[[129 140 129 127 130 131 125 130]
 [141 140 132 122 145 121 115 127]
 [128 140 132 127 128 138 121 133]
 [123 140 127 128 133 133 125 128]
 [125 140 102 128 124 151 118 116]
 [120 140 128 126 134 128 124 128]
 [127 140 131 130 130 123 130 130]
 [126 140 126 130 125 123 134 125]
 [118 140 117 136 125 123 120 127]
 [131 140 124 150 141 122 137 126]
 [128 140 133 127 129 142 117 136]
 [131 140 129 127 132 126 124 128]
 [131 140 130 127 124 121 130 129]
 [129 140 133 111 120 134 125 129]
 [129 140 129 127 126 122 129 129]]
Rows and columns are numbered from 1.
The entry in row 1 and column 1 -> 129
Give the entry directly above 137.
Answer: 120
The entry directly below the largest entry: 128
The entry in row 2 and column 1 is 141
Give the entry directly below the smallest entry.
Answer: 128
Give the top-right entry.
Answer: 130
Give the entry at row 1, column 2.
Answer: 140
Give the entry at row 1, column 3.
Answer: 129
Give the entry just left of the smallest entry.
Answer: 140
The bottom-left entry -> 129
The bottom-right entry -> 129
The entry just right of the smallest entry: 128
The entry at row 2, column 3 is 132
The entry at row 3, column 1 is 128
The entry directly above the largest entry: 133
The top entry of the column that holds the largest entry is 131

Questions about the grid below.
1) Which number is the top-right entry?
2) Which number is the first entry on the main diagonal?
3) Which number is the fourth-last entry, reading row by row?
4) Which number is the bottom-left entry?
5) Which number is the last entry of the largest entry's row?
6) Which number is the fifth entry in reading order?
7) Which number is the fifth entry from the end, reading row by row?
8) Which number is the largest entry in the last row?
[[126 121 132 121 130 129 132 129 135 115 126 121 126 127]
 [132 123 135 124 135 134 125 134 129 124 125 118 134 129]
 [122 126 130 124 129 128 131 128 133 121 130 126 125 127]
 [125 121 132 124 130 129 136 129 134 113 122 121 124 128]
 [136 126 126 122 122 124 125 124 130 133 125 129 131 131]
 [117 124 135 127 131 132 140 133 129 129 120 126 123 132]
 [129 124 131 123 131 130 126 130 133 119 130 122 130 127]
 [117 128 132 132 131 132 138 132 126 135 122 131 123 132]
 [129 134 127 137 128 131 127 131 119 150 124 135 130 134]
 [124 134 124 131 124 125 129 125 127 137 132 137 124 129]
 [136 128 124 125 123 124 123 124 131 125 130 129 129 127]
 [136 135 119 130 123 123 117 122 130 127 141 135 128 123]
 [134 127 129 119 126 127 118 128 131 132 132 126 135 129]]
1) 127
2) 126
3) 132
4) 134
5) 134
6) 130
7) 132
8) 135
